Here is a tiny trained network, its code and every weight. The questions are about switching its units off for an input and a class, where a switched-off unit gives its printed mean instead of its output.

import numpy as np


def w(rows, s, z=0):
    codes = np.array(rows[::2]) - 128.0
    scale = np.full(codes.shape[1], s)
    scale[-1] = z or s
    return codes * scale


def norm(h):
    return h / np.sqrt((h * h).mean(-1, keepdims=True) + 1e-5)


def f(y):
    return np.maximum(y, 0)


def log_softmax(a):
    a = a - a.max(-1, keepdims=True)
    return a - np.log(np.exp(a).sum(-1, keepdims=True))


def net(x, mask):
    res = np.array(x, float).reshape(1, 5) / 4 @ E
    u = 0
    for l in range(2):
        y = f(norm(res) @ A[l][:, :-1].T + A[l][:, -1])
        res = res + np.where(mask[u : u + 9], y, B[l][:, -1]) @ B[l][:, :-1]
        u += 9
    return log_softmax(norm(res)[-1] @ U[:, :-1].T + U[:, -1])


A, B = {}, {}
E = w([
[228,187,4,101,200],'x0',
[152,90,212,127,212],'x1',
[110,105,243,93,218],'x2',
[82,177,208,42,122],'x3',
[135,154,113,140,190],'x4',
],0.003)
A[0] = w([
[31,104,158,121,162,154],'0.n0',
[140,128,39,99,218,94],'0.n1',
[96,203,112,19,140,166],'0.n2',
[254,148,83,168,212,174],'0.n3',
[104,137,177,128,190,153],'0.n4',
[139,112,116,70,154,79],'0.n5',
[153,112,85,151,19,1],'0.n6',
[144,143,99,153,71,150],'0.n7',
[76,147,196,89,156,132],'0.n8',
],0.0073,0.00097)
B[0] = w([
[208,117,165,121,102,194],'0.n0',
[197,59,122,52,202,216],'0.n1',
[155,193,62,135,152,193],'0.n2',
[116,140,124,77,182,253],'0.n3',
[63,108,143,169,2,183],'0.n4',
[136,106,95,157,139,150],'0.n5',
[15,163,70,181,87,202],'0.n6',
[32,106,102,67,160,182],'0.n7',
[140,158,163,201,59,198],'0.n8',
],0.0061,0.0058)
A[1] = w([
[67,250,53,107,151,86],'1.n0',
[124,87,210,129,83,129],'1.n1',
[211,254,134,120,75,5],'1.n2',
[159,28,193,127,20,120],'1.n3',
[211,248,77,143,84,161],'1.n4',
[132,80,215,154,117,87],'1.n5',
[110,206,35,80,121,129],'1.n6',
[17,93,44,95,73,52],'1.n7',
[36,238,151,163,31,159],'1.n8',
],0.0055,0.0028)
B[1] = w([
[135,98,169,166,98,200],'1.n0',
[169,134,119,184,155,190],'1.n1',
[102,209,132,50,94,148],'1.n2',
[139,84,116,161,160,211],'1.n3',
[44,145,155,127,143,177],'1.n4',
[253,86,174,214,31,175],'1.n5',
[160,40,176,174,95,208],'1.n6',
[45,82,95,164,15,198],'1.n7',
[145,134,109,78,224,253],'1.n8',
],0.0065,0.0057)
U = w([
[129,252,162,74,110,6],'0',
[218,105,67,36,220,184],'1',
[231,93,217,214,88,123],'2',
[44,86,47,151,52,186],'3',
],0.014,0.0022)

Each question gives the input, the list of numbers given to net, and the class t.
The units are the neurons (one row each of A and B). Each row of codes is followed by its name. A weight is (code - 128) times the scale printed after its matrix; where a second scale follows, it is the last column's (A, B and U).
mask holds one flag per neuron, layer by layer. A switched-off neuron (its flag False) gives its mean, the last column of its row in B, instead of its output. The means were averaged over made-up inputs and are rounded, as every weight is.
A unit's drop is (log p(t) with every unit on - log p(t) with that unit switched off) / (log p(t) with every unit on - log p(t) with every unit switched off).
unit that matters most: the unit with the biggest drop
k most important neurons: the k neurons with the biggest drops, biggest first
k most important neurons of layer l: the k neurons of layer l with the biggest drops, biggest first
drop when u is switched off: that unit's drop, to one decimal
input [3,8,1,3,-1], class 2: unit that matters most -> 0.n4
input [3,2,8,4,3], class 2: 2 most important neurons -> (0.n4, 0.n6)
input [5,-8,5,6,0], class 0: 2 most important neurons -> (1.n4, 1.n8)
input [5,5,6,5,-3], class 2: 4 most important neurons -> (0.n6, 0.n4, 1.n5, 0.n8)
input [2,2,-8,6,6], class 1: 4 most important neurons -> (0.n1, 0.n4, 1.n7, 0.n6)
input [5,-3,2,8,8], class 0: 4 most important neurons of layer 0 -> (0.n2, 0.n8, 0.n7, 0.n4)
input [-1,-5,7,6,-4], class 0: 2 most important neurons of layer 0 -> (0.n2, 0.n1)
input [-6,-1,-4,7,8], class 0: 2 most important neurons -> (0.n2, 1.n2)
input [1,8,-5,-7,-4], class 1: 2 most important neurons -> (0.n4, 0.n3)
input [4,-1,8,8,4], class 0: drop when 0.n2 is switched off -> 0.7
input [4,5,3,8,-6], class 0: drop when 0.n2 is switched off -> 1.6
input [3,-1,7,8,-2], class 0: drop when 0.n2 is switched off -> 1.7
